Below are the code and all the weights of a small trained network. Each question names an input and a target symbol and asks about switching units off, where a switched-off unit gives its printed mean instead of its output.

import numpy as np


def w(rows, s, z=0):
    codes = np.array(rows[::2]) - 128.0
    scale = np.full(codes.shape[1], s)
    scale[-1] = z or s
    return codes * scale


def norm(h):
    return h / np.sqrt((h * h).mean(-1, keepdims=True) + 1e-5)


def f(y):
    return y / 2 * (1 + np.tanh(0.7978845608 * (y + 0.044715 * y**3)))


def softmax(a):
    e = np.exp(a - a.max(-1, keepdims=True))
    return e / e.sum(-1, keepdims=True)


def log_softmax(a):
    a = a - a.max(-1, keepdims=True)
    return a - np.log(np.exp(a).sum(-1, keepdims=True))


def net(x, mask):
    ids = ['ΠΩαδημστψ'.index(c) for c in x.split()]
    T = len(ids)
    res = E[ids] + P[:T]
    u = 0
    for l in range(2):
        r = norm(res)
        for j in range(2):
            rows = slice(4 * j, 4 * j + 4)
            q, k, v = (r @ M[l][rows].T for M in (Q, K, V))
            z = softmax(np.where(np.tri(T) > 0, q @ k.T / 4**0.5, -1e9)) @ v
            o = O[l][rows]
            res = res + np.where(mask[u + j], z, o[:, -1]) @ o[:, :-1]
        u += 2
        y = f(norm(res) @ A[l][:, :-1].T + A[l][:, -1])
        res = res + np.where(mask[u : u + 8], y, B[l][:, -1]) @ B[l][:, :-1]
        u += 8
    return log_softmax(norm(res)[-1] @ U[:, :-1].T + U[:, -1])


Q, K, V, O, A, B = {}, {}, {}, {}, {}, {}
E = w([
[136,19,201],'Π',
[152,99,233],'Ω',
[139,12,194],'α',
[231,32,116],'δ',
[244,99,150],'η',
[112,48,229],'μ',
[231,118,166],'σ',
[141,87,236],'τ',
[137,9,194],'ψ',
],0.0012)
P = w([
[117,141,141],'0',
[141,136,99],'1',
[245,12,192],'2',
[113,136,104],'3',
[205,12,212],'4',
[112,154,108],'5',
[254,68,190],'6',
[106,154,105],'7',
[248,85,192],'8',
[100,157,100],'9',
[246,93,196],'10',
[87,165,86],'11',
[254,90,210],'12',
[102,166,83],'13',
],0.0038)
Q[0] = w([
[102,130,110],'L0H0',
[105,86,114],'L0H0',
[136,137,154],'L0H0',
[118,98,131],'L0H0',
[112,191,43],'L0H1',
[201,114,212],'L0H1',
[11,175,38],'L0H1',
[34,190,55],'L0H1',
],0.011)
K[0] = w([
[130,127,185],'L0H0',
[195,20,167],'L0H0',
[116,143,69],'L0H0',
[187,52,122],'L0H0',
[177,126,248],'L0H1',
[29,167,54],'L0H1',
[205,68,197],'L0H1',
[210,26,255],'L0H1',
],0.006)
V[0] = w([
[187,118,132],'L0H0',
[106,169,112],'L0H0',
[160,167,117],'L0H0',
[103,165,126],'L0H0',
[66,43,217],'L0H1',
[80,64,105],'L0H1',
[100,3,74],'L0H1',
[71,177,195],'L0H1',
],0.0052)
O[0] = w([
[159,147,133,247],'L0H0',
[98,76,65,36],'L0H0',
[152,88,80,138],'L0H0',
[137,71,107,42],'L0H0',
[186,86,31,116],'L0H1',
[196,146,46,106],'L0H1',
[208,193,73,185],'L0H1',
[130,2,89,6],'L0H1',
],0.0031,0.0023)
A[0] = w([
[20,206,65,211],'L0N0',
[132,41,191,234],'L0N1',
[201,122,7,180],'L0N2',
[102,19,28,136],'L0N3',
[188,254,219,131],'L0N4',
[145,184,178,103],'L0N5',
[88,207,233,167],'L0N6',
[139,138,108,4],'L0N7',
],0.0031,0.0015)
B[0] = w([
[216,168,119,140],'L0N0',
[113,232,46,161],'L0N1',
[33,219,157,171],'L0N2',
[94,173,137,93],'L0N3',
[92,179,63,252],'L0N4',
[203,123,71,161],'L0N5',
[158,156,32,181],'L0N6',
[118,6,171,104],'L0N7',
],0.0022,0.0028)
Q[1] = w([
[103,49,195],'L1H0',
[114,70,175],'L1H0',
[85,43,190],'L1H0',
[92,170,70],'L1H0',
[166,71,209],'L1H1',
[181,254,88],'L1H1',
[155,75,182],'L1H1',
[114,219,76],'L1H1',
],0.0079)
K[1] = w([
[240,151,144],'L1H0',
[254,179,126],'L1H0',
[244,136,226],'L1H0',
[7,147,168],'L1H0',
[150,205,201],'L1H1',
[88,111,33],'L1H1',
[155,188,200],'L1H1',
[85,61,12],'L1H1',
],0.0058)
V[1] = w([
[73,125,9],'L1H0',
[91,74,121],'L1H0',
[35,88,181],'L1H0',
[112,193,136],'L1H0',
[65,173,91],'L1H1',
[136,141,80],'L1H1',
[137,175,170],'L1H1',
[255,203,175],'L1H1',
],0.0045)
O[1] = w([
[144,254,85,85],'L1H0',
[33,182,74,81],'L1H0',
[74,148,138,70],'L1H0',
[196,144,130,157],'L1H0',
[152,191,100,120],'L1H1',
[114,105,125,141],'L1H1',
[37,160,201,165],'L1H1',
[82,101,190,253],'L1H1',
],0.0033,0.0043)
A[1] = w([
[146,138,178,101],'L1N0',
[117,131,171,255],'L1N1',
[145,98,205,222],'L1N2',
[133,168,142,208],'L1N3',
[129,198,69,127],'L1N4',
[1,151,132,145],'L1N5',
[159,36,169,141],'L1N6',
[151,77,110,169],'L1N7',
],0.0078,0.00074)
B[1] = w([
[92,188,109,202],'L1N0',
[71,132,108,181],'L1N1',
[72,168,59,252],'L1N2',
[96,123,178,183],'L1N3',
[70,2,103,173],'L1N4',
[142,73,231,153],'L1N5',
[47,115,36,209],'L1N6',
[175,119,55,127],'L1N7',
],0.0037,0.0034)
U = w([
[190,92,71,125],'Π',
[74,31,112,136],'Ω',
[162,120,95,31],'α',
[147,247,176,242],'δ',
[46,154,142,12],'η',
[122,112,50,89],'μ',
[38,70,243,164],'σ',
[84,55,85,128],'τ',
[151,117,103,5],'ψ',
],0.011,0.0029)

Each question gives the input, a string of symbols that net reads in full, and the target symbol t.
The units are the heads (4 rows each of Q, K, V and O) and the neurons (one row each of A and B). Each row of codes is followed by its name. A weight is (code - 128) times the scale printed after its matrix; where a second scale follows, it is the last column's (O, A, B and U).
mask holds one flag per unit, layer by layer, with each layer's heads first. A switched-off unit (its flag False) gives its mean, the last column of its rows in O or B, instead of its output. The means were averaged over made-up inputs and are rounded, as every weight is.
A unit's drop is (log p(t) with every unit on - log p(t) with that unit switched off) / (log p(t) with every unit on - log p(t) with every unit switched off).
top k neurons: the k neurons with the biggest drops, biggest first
k most important neurons of layer l: the k neurons of layer l with the biggest drops, biggest first
which heads matter: for each layer, one digit per head in row order, 1 if its drop is at least 0.15 and else 0, layers parted by /
drop when u is switched off: that unit's drop, to one decimal
input δ μ δ Ω δ δ Π μ δ τ μ τ, target δ: top 4 neurons	[L1N6, L0N0, L1N5, L1N2]
input σ σ Π Ω δ μ δ Π Π τ, target σ: which heads matter	01 / 00
input Ω δ σ δ δ τ, target Ω: 2 most important neurons of layer 1	[L1N4, L1N2]
input δ μ α Π α, target Π: which heads matter	01 / 00
input Ω σ ψ σ δ Π, target Ω: 2 most important neurons of layer 0	[L0N4, L0N6]
input σ δ Π μ δ α, target σ: which heads matter	01 / 10
input Ω δ Ω δ σ σ Ω σ δ σ δ η, target Ω: which heads matter	01 / 11
input σ δ σ δ δ δ Π δ δ ψ, target σ: which heads matter	01 / 10
input σ σ Ω Π σ Π δ σ η Π, target σ: top neuron	[L0N1]
input δ δ σ μ η δ σ δ τ σ δ δ α Π, target δ: which heads matter	00 / 10
input δ Π δ δ σ Π δ Ω δ δ δ Π Π, target Π: which heads matter	01 / 10
input σ δ δ Ω δ δ Ω, target δ: which heads matter	01 / 00
input Π δ δ Ω Π δ δ σ σ Π σ Π, target Π: which heads matter	01 / 01
input Π δ δ Π δ δ Ω σ δ δ δ σ, target Π: which heads matter	01 / 01
input Ω σ δ τ δ σ σ Π δ Π τ Ω, target Ω: top 3 neurons	[L1N4, L0N4, L1N2]
input δ δ δ δ δ Π ψ ψ, target δ: top 2 neurons	[L1N6, L0N4]
input Π Π δ δ η Ω ψ, target Ω: top neuron	[L1N6]
input τ τ δ δ δ δ δ σ σ τ η Π η, target Π: which heads matter	01 / 00
input Π σ α η σ η, target Π: which heads matter	01 / 01
input Ω δ Π σ Ω δ η δ, target Ω: top 3 neurons	[L1N4, L0N4, L0N6]
input δ δ σ Ω, target δ: which heads matter	00 / 10
input δ ψ σ σ μ δ ψ, target δ: top neuron	[L1N4]
input Ω δ σ τ δ Π Ω δ σ Ω, target Ω: top 2 neurons	[L1N4, L0N4]
input δ ψ σ τ η δ Ω Ω Ω δ δ Ω Π α, target δ: top 2 neurons	[L1N6, L0N0]
input δ σ σ δ τ δ η, target δ: drop when L0H1 is switched off	0.9
input α δ δ σ Π σ Ω δ ψ Ω δ, target Ω: drop when L1H1 is switched off	0.1
input σ δ δ δ δ δ σ Ω, target σ: drop when L1N5 is switched off	0.1
